Each row is followed by its class. Each block has new classes.
[ 13.8 -19.4 -20.8  35.4 -11.9 -59.2  -3.7  -4.3  -9.3   3.7  18.2   8.9
 -16.0 -18.9   3.6  12.4 -15.8   2.2   9.8 -29.2  -1.3  14.1  -1.7  -5.5
  15.0]
U
[  2.9 -59.7 -17.1  45.7  -7.0 -40.5  -9.2  72.3 -19.4   3.6  11.8   1.9
  -2.5  -6.5   8.8  19.0 -30.1   7.4   3.1 -17.8 -13.9  22.0   0.2   6.0
  -9.2]
U
[ 22.4 -25.0 -19.2  42.8  -2.3 -53.5  -9.7  28.5  -9.5  -4.9  13.7   2.6
  -3.9  12.2  29.0  13.2 -32.6   4.1  19.1 -18.9  -6.1  28.4 -12.8   0.4
  -0.3]
P
[ 21.4 -34.6 -18.1  32.0   3.5 -46.7  -3.3  30.8 -21.6   0.9   2.0   3.6
  -1.7   6.0  15.9   5.2 -23.3  -0.1  11.1 -33.9   5.6  18.7  34.1  -0.2
   2.5]
M
[ -1.2 -57.4 -27.5  47.9   5.5 -24.2  -0.9  17.0 -18.9  -3.3   1.7   8.7
  -5.4  -7.7  10.9  11.8 -34.2  -6.3  -3.1  -2.8  -8.6  22.4   2.2   4.5
   4.4]
F
[ 17.0 -60.0 -32.4  65.6   2.0 -47.1  -2.8  17.9  -2.1  -8.6   9.8  11.7
  11.4  -6.8   1.8  17.5 -28.5  -8.1   0.4  -5.6  -2.0  26.3   3.3  24.4
   6.7]
F
[ 26.2 -35.1  -4.2  32.8   1.8 -26.5  -3.8  20.6 -14.2  -9.3   5.7 -26.9
  -5.1   5.0   7.5  10.5 -70.5 -11.5   2.8  -3.3 -15.6  27.7  -0.3   7.4
   5.8]
F
[ 25.3 -29.8 -23.3  42.5 -22.5 -45.6  -0.8  20.6  -4.5   8.6   4.1   3.4
 -14.2  -0.9  15.2  10.9 -30.9  -6.9  10.4 -21.3  -5.1  12.2   3.9   3.2
  -4.6]
U
[ 12.3 -52.6 -18.6  49.3 -30.1 -47.3  -7.2  28.3 -13.3  12.6  -3.3  -1.0
  -2.5  -1.8   5.3  25.4  -6.7 -11.2  12.2 -28.2 -16.2  28.4   8.1  13.3
  -7.2]
U
[ 19.1 -36.3 -26.6  55.7   1.1 -26.1  -2.2  13.2  -7.3  21.0   2.7  31.8
 -13.8  -0.2  11.4   8.9 -25.4  -2.5   0.5 -24.9  -5.9  28.5   4.6  -3.2
 -11.9]
F
[  9.0 -49.2 -46.3  40.9  11.5 -24.7 -23.0  22.1  -9.2  -2.6  17.5  11.6
 -13.1  -7.2   7.1  17.2 -34.3 -13.2  -0.6  -0.1 -10.7  13.8  11.3  29.6
  16.9]
P
[  6.7 -42.9 -26.3  87.6   0.3 -18.8  -2.8  12.5 -12.8   5.5  12.6  11.6
  -8.7  -0.5 -54.2   5.1 -17.0  -0.7  -6.4 -20.0  -2.0  26.4  12.0  11.2
  11.5]
S
[ 26.2 -29.9 -18.3  55.4  -8.8 -39.0  -9.0  16.9 -13.1   9.2   8.0  -7.2
 -14.0  -0.6   4.1  21.3 -22.8 -11.1  12.0 -24.9  -8.5  16.4   7.5  -8.1
   3.5]
U
[ 16.5 -41.3 -25.5  37.6 -18.2 -22.2 -12.8  25.7 -18.2   4.6  14.5  19.2
 -19.5  -5.0  12.5  22.5 -25.9  -5.1  -6.3 -30.9 -12.5  21.2  -1.4  16.0
   6.3]
S
[ -1.9 -64.1 -29.4  55.7   5.4 -19.0  -1.2  25.4 -10.6   0.8 -17.8  15.9
  -1.2  -1.3  18.8  31.5 -23.4   6.0  -3.3 -21.4  -4.5  25.3  -0.5   4.0
  -2.7]
S
[ 15.5 -31.1 -13.9  37.4  -1.8 -35.3  -9.9   9.6 -27.9   5.1   4.5   9.6
 -14.6  -4.1  -5.8  16.2 -25.9   5.8  19.0 -17.4  -9.5   8.7  10.2   7.5
  -4.0]
F
[ 13.2 -45.0 -12.8  46.9  -8.1 -37.2  -6.0  27.9 -21.6   8.4  19.3  10.5
  -0.5  20.8  11.1  12.0 -24.1   7.0  -0.4  -0.2  -6.3  37.3  -4.5   4.1
  19.1]
F
